Moves between objects:
@: w744->w700, w264->w1, w500->w244, w476->w718, w647->w614, w718->w476, w807->w902, w572->w570, w408->w577, w99->w969, w671->w768, w144->w308, w499->w440, w452->w153, w294->w854, w536->w607, w316->w311, w577->w408, w440->w499, w1->w264, w35->w208, w747->w705, w902->w807, w497->w644, w208->w35, w282->w812, w705->w747, w194->w240, w828->w938, w947->w792, w293->w842, w308->w144, w938->w828, w244->w500, w854->w294, w792->w947, w973->w908, w700->w744, w842->w293, w570->w572, w614->w647, w311->w316, w969->w99, w644->w497, w768->w671, w240->w194, w812->w282, w153->w452, w908->w973, w30->w527, w607->w536, w527->w30
&: w744->w153, w264->w294, w476->w969, w718->w99, w572->w973, w408->w316, w99->w718, w671->w607, w499->w30, w515->w244, w452->w700, w294->w264, w536->w768, w316->w408, w577->w311, w440->w527, w1->w854, w35->w644, w747->w812, w902->w990, w497->w208, w208->w497, w282->w705, w705->w282, w978->w614, w194->w938, w828->w240, w947->w842, w293->w792, w308->w689, w938->w194, w244->w515, w854->w1, w689->w308, w792->w293, w973->w572, w700->w452, w842->w947, w570->w908, w614->w978, w311->w577, w969->w476, w644->w35, w768->w536, w240->w828, w812->w747, w153->w744, w908->w570, w30->w499, w990->w902, w607->w671, w527->w440
+: w744->w705, w264->w476, w476->w264, w647->w938, w718->w1, w807->w35, w572->w671, w408->w499, w99->w854, w671->w572, w144->w842, w499->w408, w452->w812, w294->w969, w536->w908, w316->w30, w577->w440, w440->w577, w1->w718, w35->w807, w747->w700, w902->w208, w497->w990, w208->w902, w282->w153, w509->w244, w705->w744, w978->w240, w828->w614, w293->w308, w308->w293, w938->w647, w244->w509, w854->w99, w689->w792, w792->w689, w973->w607, w700->w747, w842->w144, w570->w768, w614->w828, w311->w527, w969->w294, w768->w570, w240->w978, w812->w452, w153->w282, w908->w536, w30->w316, w990->w497, w607->w973, w527->w311
!: w264->w671, w500->w842, w476->w572, w647->w153, w718->w570, w807->w311, w572->w476, w408->w990, w99->w908, w671->w264, w499->w497, w515->w792, w452->w614, w294->w607, w536->w854, w316->w902, w440->w644, w1->w768, w35->w527, w747->w240, w902->w316, w497->w499, w208->w30, w282->w938, w509->w308, w705->w194, w978->w700, w194->w705, w828->w812, w293->w244, w308->w509, w938->w282, w244->w293, w854->w536, w792->w515, w973->w969, w700->w978, w842->w500, w570->w718, w614->w452, w311->w807, w969->w973, w644->w440, w768->w1, w240->w747, w812->w828, w153->w647, w908->w99, w30->w208, w990->w408, w607->w294, w527->w35
%: w744->w476, w264->w705, w500->w35, w476->w744, w647->w973, w718->w700, w408->w689, w99->w452, w671->w194, w144->w311, w499->w792, w515->w497, w452->w99, w294->w282, w536->w828, w316->w308, w440->w947, w1->w747, w35->w500, w747->w1, w902->w509, w497->w515, w208->w244, w282->w294, w509->w902, w705->w264, w978->w570, w194->w671, w828->w536, w947->w440, w293->w30, w308->w316, w938->w607, w244->w208, w854->w812, w689->w408, w792->w499, w973->w647, w700->w718, w842->w527, w570->w978, w614->w908, w311->w144, w969->w153, w768->w240, w240->w768, w812->w854, w153->w969, w908->w614, w30->w293, w607->w938, w527->w842
^: w264->w440, w500->w938, w476->w577, w718->w408, w807->w973, w408->w718, w99->w316, w671->w644, w144->w153, w499->w1, w515->w240, w452->w308, w294->w527, w536->w208, w316->w99, w577->w476, w440->w264, w1->w499, w35->w607, w747->w792, w902->w908, w497->w768, w208->w536, w282->w842, w509->w614, w705->w947, w828->w244, w947->w705, w293->w812, w308->w452, w938->w500, w244->w828, w854->w30, w689->w700, w792->w747, w973->w807, w700->w689, w842->w282, w570->w990, w614->w509, w311->w969, w969->w311, w644->w671, w768->w497, w240->w515, w812->w293, w153->w144, w908->w902, w30->w854, w990->w570, w607->w35, w527->w294

The rows follow the links: the fewer symbols apart two objects are, the more alike their rows tend to be.

Each row is also shifted at random along 10 hidden directions that mean nothing.

Rows with their objects:
-26,-10,29,-13,28,22,-52,27,14,32,-33,59,-21,-38,-52,8,-39,-21,-36,71,-25,-29,14,-38,10,-21,-5,26,-21,12,-53,-15,42,-22,-5,-25,26,59,9,-6,-6,40,-2,42,-6,65,-3,7,-33,-7,2,-15,-28,-46,43,-5,-15,2,-21,-61,-29; object w194
-16,-22,-30,-33,9,45,1,15,-65,4,-57,-2,-4,-8,42,-8,-8,-7,0,-1,-10,-43,-5,-21,-19,9,39,-18,-22,43,35,32,-23,-51,-6,-3,56,-24,-2,-73,28,-14,57,-16,-10,74,-8,-9,-41,49,60,33,9,-10,90,16,-23,24,-25,-8,-5; object w973
1,-1,-8,-32,-44,-13,-41,-46,50,-79,2,-37,7,38,49,-38,83,33,-34,-87,-32,43,-44,13,68,19,-18,-21,30,3,1,81,7,37,-33,-56,-12,34,7,26,-34,0,19,-14,-73,-76,14,-18,49,11,-57,25,4,-15,29,23,-64,-23,39,47,-35; object w854
7,1,17,6,28,-12,12,18,3,-46,-13,-51,22,17,6,-4,38,21,19,10,-24,7,25,0,26,2,-9,8,-13,-25,-53,-2,-28,2,39,-22,-6,-33,-11,9,-6,-23,-56,17,-39,-48,35,13,7,-30,-13,27,-10,-62,-27,-49,-2,28,77,-30,62; object w515
40,-12,20,31,-25,-25,18,-13,-14,-38,12,0,45,23,28,23,-3,-39,-50,-48,-43,-14,-13,-15,-1,-12,-35,4,-16,-32,-19,30,-33,41,13,-35,-9,48,1,43,-41,12,-14,7,-3,-47,44,32,73,13,4,15,-8,-26,-97,27,17,32,33,-12,3; object w718
-19,34,-44,27,-2,-22,-68,-6,4,8,21,-7,30,-27,12,25,7,-54,31,11,-51,45,-49,20,-11,-54,4,34,15,-2,75,10,32,57,49,-5,-44,-81,5,6,-37,17,-9,-63,-26,-42,79,-35,-3,14,3,27,-22,-1,34,-87,25,-92,5,24,22; object w807
-14,-5,-4,2,10,38,-6,-35,-30,15,-61,29,14,-19,25,-17,-36,-65,-29,1,-4,-31,20,-7,13,-13,-37,-1,-28,42,20,-7,66,2,29,0,77,-20,-5,3,47,-40,41,12,3,87,3,-30,-42,56,-8,52,31,0,69,60,41,36,-58,16,-11; object w614
-7,5,-8,25,11,16,27,26,-56,20,-37,8,-4,5,36,7,-56,-48,7,45,1,-67,17,7,-33,-2,41,14,-45,-1,3,8,-50,-42,23,0,55,-33,12,-24,30,-34,6,-23,-8,49,10,37,-10,-5,41,40,-18,-19,24,-23,8,24,22,-47,44; object w990
-11,-22,34,-4,14,2,4,-6,-25,5,38,30,0,-65,-4,34,-61,-16,-37,90,-1,2,24,-42,49,9,-7,-54,-17,-51,-9,-6,-14,22,-44,-27,83,-30,13,9,41,-38,16,11,10,28,13,-1,0,12,1,41,-5,-14,-38,71,52,31,-41,-13,34; object w828
25,13,13,7,-43,-49,3,0,38,-49,5,-39,51,43,18,-1,5,23,-10,-79,14,27,-5,17,14,4,-21,-28,30,35,-16,37,-18,10,-20,19,-35,-17,23,47,9,-24,29,-34,20,21,-28,6,-15,2,14,-6,-15,43,11,-28,-2,-22,-9,41,0; object w452
-17,36,22,17,13,-11,-45,5,10,50,46,52,-24,-30,-26,-3,-37,-37,6,0,8,10,-68,13,-19,2,1,29,60,39,-22,-10,5,19,-57,7,10,36,54,23,4,-28,0,-25,48,32,-27,-9,-2,-29,-20,-7,-60,-1,-23,63,-25,-62,-45,-22,-59; object w947
-6,-1,12,-13,-15,-4,-28,-13,24,-3,22,-23,16,-18,-7,13,24,-17,-11,-24,-39,28,-38,-11,25,36,-44,-4,50,-28,5,41,40,24,-1,-18,-18,-28,-3,1,14,-13,13,35,-1,-28,23,-54,30,48,-48,23,35,0,-20,43,34,-33,-4,18,-16; object w282
-17,26,4,-8,1,-29,-34,-9,16,26,42,21,-24,-18,-21,-33,-24,13,-20,14,4,9,-17,5,1,-11,-15,21,44,19,-17,-1,-13,26,-101,-6,50,38,-7,36,-6,5,17,-64,37,11,-2,3,9,-24,-13,6,-76,-17,28,29,-31,18,-50,27,-28; object w293
11,11,-27,-20,-10,14,29,-39,-5,-34,-12,-52,-15,70,27,-61,71,92,42,-44,16,9,-18,34,9,21,19,12,38,27,30,52,-4,-24,-16,13,12,-42,-29,2,27,-19,10,-24,-56,-61,-1,-35,37,-5,-23,10,9,-2,44,-6,-45,-5,39,59,2; object w30
29,2,6,16,-20,-26,67,-18,-8,-24,-49,-11,39,65,-22,-21,-1,-14,30,-19,13,44,-15,10,-108,-58,-9,32,4,29,80,-26,24,31,4,82,-18,-26,-34,24,-20,36,16,-54,6,-32,45,-7,63,48,23,-69,-17,15,10,-11,8,23,20,38,-22; object w1
4,-9,-22,13,-19,-22,6,28,-40,-21,12,-33,53,-14,-1,19,41,21,30,52,-15,21,-29,14,-42,-25,9,-7,36,23,72,-16,-1,17,9,71,-40,-118,15,-42,44,-76,11,-33,17,18,11,-42,12,37,40,6,-1,10,-19,-4,49,-45,23,8,12; object w647
-23,-42,17,-19,-2,29,-60,7,-38,-12,16,10,-43,-45,-22,-24,75,29,-14,35,-70,82,-64,-26,-12,-44,-1,-6,1,3,70,-18,8,70,-23,34,24,46,7,-21,-30,10,6,-19,-24,-53,31,-46,45,6,-48,7,-37,-25,-27,79,-49,-23,28,-16,-75; object w671
-2,-15,6,-12,37,27,21,-52,-21,-11,9,24,-9,-13,-1,-9,18,23,26,67,-34,-3,21,22,7,1,-17,15,-37,2,48,-26,56,3,44,34,-37,-9,-9,-24,51,-30,-17,16,-72,16,-15,-19,44,36,-20,31,56,12,-77,52,63,-29,14,43,-7; object w536
-21,19,-60,26,-6,26,-8,-37,-39,54,8,6,3,-9,12,-2,23,-46,65,13,11,-8,-50,37,-31,10,-8,47,30,1,115,5,61,-28,73,17,-30,-98,-25,-21,49,-7,10,-25,7,-30,42,-40,11,29,1,30,45,18,38,-14,34,-52,14,30,-22; object w311
-34,-16,-14,-38,27,24,26,37,-45,24,27,-8,-20,-38,-1,-12,36,73,-4,38,-11,-13,35,-58,19,20,38,-31,-3,8,-16,-11,-91,-10,-68,-19,22,37,-21,-54,-7,-3,-26,11,32,16,-23,34,-3,-18,33,1,-3,1,-45,5,-38,49,0,-22,38; object w35
-12,-15,-34,-25,-26,1,-1,8,-23,-18,-31,-24,21,-27,4,-23,-4,26,-27,58,-31,-34,18,-13,-26,-31,39,0,-36,-10,17,29,-25,-15,-12,-7,13,-12,9,-16,1,45,47,-30,-25,26,25,42,-14,-11,29,13,-55,-24,68,-72,-39,19,19,-2,29; object w908
-1,6,12,17,21,12,29,24,-61,33,-7,-18,-21,14,-17,-22,-20,32,13,72,25,-34,0,5,-34,-8,17,20,27,-33,18,20,-19,-53,-44,15,82,-18,-10,-16,54,-27,3,-16,44,-8,-15,-8,34,-37,-18,-11,-41,-25,-5,45,-22,42,34,-25,7; object w792

Where do the symbols, taken in turn from left to right, take each start?
Answer with the object's name.
-16,-1,-1,-41,1,-12,-58,-10,22,1,43,37,-32,-53,-21,-2,-5,18,-14,-13,-33,56,-44,-3,12,-25,30,-30,14,53,41,-11,-5,56,-54,12,-19,17,30,-7,-37,3,24,-48,-26,25,-10,-26,1,9,-6,-1,-47,15,28,28,-34,-86,-53,1,-56
% % ^ ! ^ % ! ! ! % @: w536
-11,-12,6,-8,2,2,-39,-7,-1,-16,-10,-2,-13,-21,-19,0,-6,39,20,82,-37,11,0,22,-8,-40,25,17,-35,-32,7,2,17,-17,14,4,-3,12,23,8,-13,45,14,-30,-77,-24,24,23,21,-27,-13,-15,-58,-35,38,-53,-33,-36,37,-32,-1
& ^ + ! + ^ & %: w747
15,8,6,12,7,6,2,-7,-7,-30,-7,-6,-16,32,32,4,-13,-61,43,-82,29,48,-17,21,3,-7,23,-29,-36,30,25,-33,-17,69,12,-8,31,-20,-9,46,-25,-51,-27,-36,-28,-31,47,-7,37,22,-10,25,16,4,-1,33,20,9,-7,-11,17
% & % + ^ & @ & +: w607
-10,-25,2,-43,27,-16,7,34,-16,-3,61,14,-13,-33,-68,2,55,92,3,63,-35,24,7,-32,-17,-36,21,4,34,47,4,-33,-32,10,-47,68,-43,16,25,-42,17,-1,-5,-20,29,50,-39,-11,4,-7,12,-27,-54,26,-77,23,3,-27,-1,16,-20
^ % & ! & + & & &: w577
17,-2,9,5,-18,-31,31,9,15,-36,-33,-68,28,47,-40,-16,3,98,44,49,25,-8,9,38,-66,-36,26,42,47,-2,-15,13,17,-80,-8,64,-67,-43,10,-3,18,38,31,-17,-19,15,-31,19,-3,-61,18,-71,-70,-10,61,-103,-22,-20,69,-6,13
^ % ^ % ! ^ &: w244
-5,18,-6,-18,23,-23,9,14,43,6,-7,-2,23,22,-13,-16,55,27,-2,-42,-50,-8,27,-30,29,-4,0,39,23,54,-61,-2,-24,15,14,-11,-66,40,-23,-21,-34,2,-53,29,-12,36,19,-2,-19,4,18,-6,-18,-17,-18,-50,-2,-3,24,31,35
^ ^ @ & % + ! ! &: w902
-19,16,-22,-3,44,52,-29,-51,11,82,-12,57,-32,7,-19,-27,16,1,38,-7,-18,-61,-7,44,38,60,-52,91,38,42,-3,39,107,-82,69,-17,-18,26,-27,-43,62,-16,0,54,-32,42,-39,-49,-31,9,-50,20,50,9,28,28,38,-55,-3,42,-43
@ % + & + ! ^ & ! ! @: w607
-14,25,-32,11,6,3,43,10,-16,22,11,-18,14,11,-16,-15,35,72,42,73,19,-4,-1,-9,-4,32,26,9,24,-68,36,-8,-31,-56,-25,25,-33,-46,-42,-59,16,22,-22,13,32,-45,-13,19,16,-15,20,-44,44,11,-11,-38,13,23,20,-11,23
+ @ % % % & & +: w293
6,6,-21,9,-26,-18,-5,23,15,0,-19,-8,13,-3,-42,-6,-6,-13,2,-21,-2,27,-48,-5,-99,-104,11,43,40,38,58,-11,-4,17,7,46,-45,8,-4,0,-73,98,48,-54,39,-11,57,19,-1,0,40,-74,-66,12,76,-62,-51,-26,5,-3,-40
^ & % + ! % ! %: w842
-11,-2,-2,5,8,14,10,20,-4,27,-4,4,-26,6,-6,13,-29,7,42,19,53,-7,1,-16,-48,5,37,-13,-2,-37,-10,-12,-28,-54,-22,-5,27,23,-35,-27,-14,49,-15,5,55,-27,-13,6,-22,-32,24,-48,10,9,36,-17,-26,43,-3,-38,3
& ! & & & & + ! ^ %: w153
7,22,20,21,0,-8,-21,3,-15,17,91,44,-53,-23,29,16,-58,-31,-31,-28,12,-15,-37,20,22,16,-2,-18,-1,-22,-16,2,-44,20,-19,-44,34,49,61,58,10,-56,-7,-21,23,-8,-31,20,34,-39,-21,52,-36,21,-135,77,0,-16,-19,-19,0
& % + + + @ ! % & &: w35
15,0,5,-18,-8,-7,28,-43,25,-15,-22,-21,35,28,6,-4,8,-28,-17,-54,20,31,-10,0,-14,-9,-37,-4,38,30,17,38,13,24,-14,-7,29,-27,-9,32,7,-29,34,-19,15,-4,35,-45,15,43,-4,26,14,8,15,54,13,17,-24,42,-19
^ @ ! @ + + & & ^: w828
30,4,-7,8,-44,-8,57,-24,5,-10,-26,3,40,45,11,-16,-26,-22,5,-100,53,0,14,3,-38,-28,-13,-16,1,62,36,-9,-7,34,-9,60,-40,8,-17,21,-20,12,44,-40,29,47,-15,15,2,46,35,-25,18,75,34,8,4,7,-48,65,-27
! + ! % + + @ ^ @ %: w30
